Below are the code and all the weights of a small trained network. Each question names an input and a class and asks about switching units off, where a switched-off unit gives its printed mean instead of its output.

import numpy as np


def w(rows, s, z=0):
    codes = np.array(rows[::2]) - 128.0
    scale = np.full(codes.shape[1], s)
    scale[-1] = z or s
    return codes * scale


def norm(h):
    return h / np.sqrt((h * h).mean(-1, keepdims=True) + 1e-5)


def f(y):
    return y / 2 * (1 + np.tanh(0.7978845608 * (y + 0.044715 * y**3)))


def log_softmax(a):
    a = a - a.max(-1, keepdims=True)
    return a - np.log(np.exp(a).sum(-1, keepdims=True))


def net(x, mask):
    res = np.array(x, float).reshape(1, 6) / 4 @ E
    u = 0
    for l in range(3):
        y = f(norm(res) @ A[l][:, :-1].T + A[l][:, -1])
        res = res + np.where(mask[u : u + 7], y, B[l][:, -1]) @ B[l][:, :-1]
        u += 7
    return log_softmax(norm(res)[-1] @ U[:, :-1].T + U[:, -1])


A, B = {}, {}
E = w([
[161,193,39],'x0',
[150,18,92],'x1',
[186,147,34],'x2',
[194,88,91],'x3',
[206,192,147],'x4',
[254,156,177],'x5',
],0.0058)
A[0] = w([
[135,153,146,255],'L0N0',
[245,194,127,109],'L0N1',
[118,62,94,45],'L0N2',
[119,69,97,118],'L0N3',
[112,252,124,255],'L0N4',
[40,183,159,116],'L0N5',
[164,149,119,214],'L0N6',
],0.012,0.00064)
B[0] = w([
[105,130,144,146],'L0N0',
[67,252,156,254],'L0N1',
[204,123,101,164],'L0N2',
[199,125,100,160],'L0N3',
[184,56,117,226],'L0N4',
[108,215,139,204],'L0N5',
[134,146,168,154],'L0N6',
],0.012,0.006)
A[1] = w([
[163,206,158,191],'L1N0',
[80,116,67,96],'L1N1',
[147,165,141,1],'L1N2',
[5,165,165,44],'L1N3',
[151,157,186,163],'L1N4',
[127,150,144,241],'L1N5',
[111,85,105,176],'L1N6',
],0.013,0.00079)
B[1] = w([
[70,155,7,255],'L1N0',
[175,140,250,140],'L1N1',
[69,137,70,162],'L1N2',
[57,185,111,242],'L1N3',
[71,144,150,191],'L1N4',
[81,139,85,163],'L1N5',
[255,137,152,134],'L1N6',
],0.0095,0.0069)
A[2] = w([
[136,124,136,132],'L2N0',
[133,63,162,181],'L2N1',
[125,157,185,248],'L2N2',
[154,205,39,215],'L2N3',
[248,192,198,215],'L2N4',
[138,114,145,39],'L2N5',
[182,182,84,216],'L2N6',
],0.015,0.0014)
B[2] = w([
[120,107,144,125],'L2N0',
[114,177,199,142],'L2N1',
[71,130,96,150],'L2N2',
[9,70,155,255],'L2N3',
[3,92,136,166],'L2N4',
[126,129,158,120],'L2N5',
[99,104,161,188],'L2N6',
],0.013,0.0099)
U = w([
[2,169,24,251],'0',
[199,16,20,5],'1',
],0.0092,0.0014)

Each question gives the input, the list of numbers given to net, and the class t.
The units are the neurons (one row each of A and B). Each row of codes is followed by its name. A weight is (code - 128) times the scale printed after its matrix; where a second scale follows, it is the last column's (A, B and U).
mask holds one flag per neuron, layer by layer. A switched-off neuron (its flag False) gives its mean, the last column of its row in B, instead of its output. The means were averaged over made-up inputs and are rounded, as every weight is.
A unit's drop is (log p(t) with every unit on - log p(t) with that unit switched off) / (log p(t) with every unit on - log p(t) with every unit switched off).
The circuit of an input: a set's keep is (log p(t) with only the set's units on - log p(t) with every unit switched off) / (log p(t) with every unit on - log p(t) with every unit switched off). Starting from the 12 units with the biggest drops (on a tie, the unit counted first), units are removed one at a time, each time the one whose removal leaves the highest keep (on an exact tie, the one counted first), for as long as the keep stays at least 0.8.
units of the circuit, in order: the units of the circuit, biggest drop first
top k neurons: the k neurons with the biggest drops, biggest first
k most important neurons of layer l: the k neurons of layer l with the biggest drops, biggest first
drop when u is switched off: that unit's drop, to one decimal
input [-6,8,-3,-3,2,-3], class 1: units of the circuit, in order	[L0N1 L2N3 L1N3 L0N2]
input [-7,8,-1,5,8,-4], class 1: top 2 neurons	[L0N1 L2N3]
input [4,-1,7,2,-5,-7], class 1: 2 most important neurons of layer 1	[L1N3 L1N4]
input [6,8,4,5,-7,3], class 1: most important neuron of layer 0	[L0N1]
input [6,8,8,-3,-7,5], class 1: 2 most important neurons of layer 0	[L0N5 L0N1]
input [-8,5,1,2,3,-6], class 1: top 3 neurons	[L0N1 L2N3 L0N5]
input [-2,6,3,0,4,-5], class 1: top 2 neurons	[L0N1 L0N5]
input [-7,7,-1,0,-8,-2], class 1: drop when L0N1 is switched off	0.3
input [-5,8,-3,8,5,-2], class 1: drop when L2N3 is switched off	0.1
input [-3,4,0,2,-8,-1], class 1: drop when L2N3 is switched off	0.1
